Below is a small trained network, with its code and all its weights. Each question gives an input and a class and asks what happens when units are switched off, that is, made to give their printed mean instead of their output.

import numpy as np


def w(rows, s, z=0):
    codes = np.array(rows[::2]) - 128.0
    scale = np.full(codes.shape[1], s)
    scale[-1] = z or s
    return codes * scale


def norm(h):
    return h / np.sqrt((h * h).mean(-1, keepdims=True) + 1e-5)


def f(y):
    return np.maximum(y, 0)


def log_softmax(a):
    a = a - a.max(-1, keepdims=True)
    return a - np.log(np.exp(a).sum(-1, keepdims=True))


def net(x, mask):
    res = np.array(x, float).reshape(1, 7) / 4 @ E
    u = 0
    for l in range(4):
        y = f(norm(res) @ A[l][:, :-1].T + A[l][:, -1])
        res = res + np.where(mask[u : u + 3], y, B[l][:, -1]) @ B[l][:, :-1]
        u += 3
    return log_softmax(norm(res)[-1] @ U[:, :-1].T + U[:, -1])


A, B = {}, {}
E = w([
[129,130,125,128,132,131,133,132,127],'x0',
[34,30,104,145,126,139,105,150,170],'x1',
[173,80,181,189,163,99,125,182,137],'x2',
[86,189,135,184,253,83,134,85,153],'x3',
[131,122,126,128,128,126,124,118,127],'x4',
[127,131,126,127,125,127,126,131,128],'x5',
[127,128,128,129,127,127,130,128,128],'x6',
],0.0041)
A[0] = w([
[253,221,173,100,85,162,118,146,40,229],'0.n1',
[141,182,108,116,129,122,117,124,155,2],'0.n2',
[180,85,165,178,85,108,88,218,94,73],'0.n3',
],0.0036,0.0024)
B[0] = w([
[117,108,138,84,130,75,222,60,184,253],'0.n1',
[151,142,148,74,157,190,150,106,3,132],'0.n2',
[88,61,168,93,152,116,189,167,103,175],'0.n3',
],0.0056,0.0051)
A[1] = w([
[183,254,163,178,226,59,151,73,77,141],'1.n1',
[51,160,101,208,250,121,88,105,165,3],'1.n2',
[235,146,248,193,113,61,186,169,204,2],'1.n3',
],0.0044,0.00092)
B[1] = w([
[89,67,163,151,140,207,38,196,55,252],'1.n1',
[238,162,119,30,51,67,219,69,152,233],'1.n2',
[159,188,43,208,168,127,2,147,142,217],'1.n3',
],0.0049,0.0047)
A[2] = w([
[46,189,201,87,175,255,123,75,16,1],'2.n1',
[92,96,83,121,3,252,25,164,107,83],'2.n2',
[87,148,109,81,62,117,222,108,175,173],'2.n3',
],0.0042,0.0037)
B[2] = w([
[43,1,193,113,106,163,241,210,109,169],'2.n1',
[105,210,139,177,166,189,42,187,232,188],'2.n2',
[129,213,114,146,165,110,81,79,105,255],'2.n3',
],0.0055,0.0051)
A[3] = w([
[225,83,152,165,105,2,196,145,190,21],'3.n1',
[209,95,145,146,140,42,169,154,216,1],'3.n2',
[97,4,100,188,70,110,118,216,97,99],'3.n3',
],0.0049,0.0035)
B[3] = w([
[124,38,64,211,72,140,113,204,189,247],'3.n1',
[176,67,90,186,1,95,166,184,157,214],'3.n2',
[95,146,190,74,175,151,198,91,39,251],'3.n3',
],0.0074,0.0028)
U = w([
[174,254,45,4,55,17,218,5,138,177],'0',
[37,35,238,30,216,196,242,205,9,151],'1',
[247,14,36,241,15,8,208,241,200,169],'2',
[251,221,180,249,250,85,19,225,30,4],'3',
[20,241,100,114,64,226,15,222,246,44],'4',
],0.0061,0.0046)

Each question gives the input, the list of numbers given to net, and the class t.
The units are the neurons (one row each of A and B). Each row of codes is followed by its name. A weight is (code - 128) times the scale printed after its matrix; where a second scale follows, it is the last column's (A, B and U).
mask holds one flag per neuron, layer by layer. A switched-off neuron (its flag False) gives its mean, the last column of its row in B, instead of its output. The means were averaged over made-up inputs and are rounded, as every weight is.
A unit's drop is (log p(t) with every unit on - log p(t) with that unit switched off) / (log p(t) with every unit on - log p(t) with every unit switched off).
The circuit of an input: a set's keep is (log p(t) with only the set's units on - log p(t) with every unit switched off) / (log p(t) with every unit on - log p(t) with every unit switched off). Starting from all 12 units, units are removed one at a time, each time the one whose removal leaves the highest keep (on an exact tie, the one counted first), for as long as the keep stays at least 0.8.
circuit, biggest first: the units of the circuit, biggest drop first
top k neurons: the k neurons with the biggest drops, biggest first
k most important neurons of layer l: the k neurons of layer l with the biggest drops, biggest first
drop of u: that unit's drop, to one decimal
input [6,8,2,-6,-7,5,8], class 1: circuit, biggest first	3.n3
input [0,3,0,3,-8,-3,1], class 0: top 2 neurons	2.n3, 2.n1
input [1,-4,-8,5,-2,-6,-7], class 1: circuit, biggest first	1.n1, 2.n1
input [8,1,6,-6,0,-5,7], class 1: 2 most important neurons of layer 0	0.n3, 0.n1
input [7,-2,-7,5,8,8,-5], class 1: circuit, biggest first	1.n1, 2.n1
input [-8,4,0,-1,-7,0,1], class 4: circuit, biggest first	2.n2, 0.n1
input [-1,-3,-1,-4,-3,6,-5], class 0: top 2 neurons	2.n3, 1.n2
input [6,8,-4,3,0,2,0], class 0: top 2 neurons	1.n2, 1.n1
input [-2,-5,-2,1,8,2,-4], class 1: top 3 neurons	1.n1, 1.n2, 2.n1
input [4,7,0,-5,-1,-4,-3], class 4: top 3 neurons	2.n2, 0.n1, 2.n1
input [-6,2,0,-2,-5,-8,-5], class 4: top 3 neurons	2.n2, 0.n1, 1.n2
input [4,2,-2,-6,-6,1,3], class 4: top 2 neurons	1.n2, 2.n2
input [7,5,0,-5,-8,-3,7], class 4: top 4 neurons	2.n2, 0.n1, 2.n1, 1.n1
input [6,4,-3,-7,-2,0,-5], class 4: circuit, biggest first	2.n2
input [6,1,2,-6,1,-6,0], class 1: top 3 neurons	1.n2, 0.n3, 3.n3
input [-8,-6,-8,5,2,7,-5], class 1: circuit, biggest first	1.n1, 2.n1
input [-4,2,-6,-6,-4,6,3], class 4: top 2 neurons	2.n2, 1.n2
input [0,6,-6,7,-7,-2,7], class 0: drop of 1.n2	0.3
input [-3,8,-4,4,2,-6,1], class 0: drop of 0.n2	0.0
input [2,6,-3,-7,1,3,8], class 4: drop of 2.n2	2.1
input [5,6,1,-6,3,6,2], class 1: circuit, biggest first	3.n3
input [-1,4,3,8,-4,1,5], class 2: drop of 1.n2	3.0
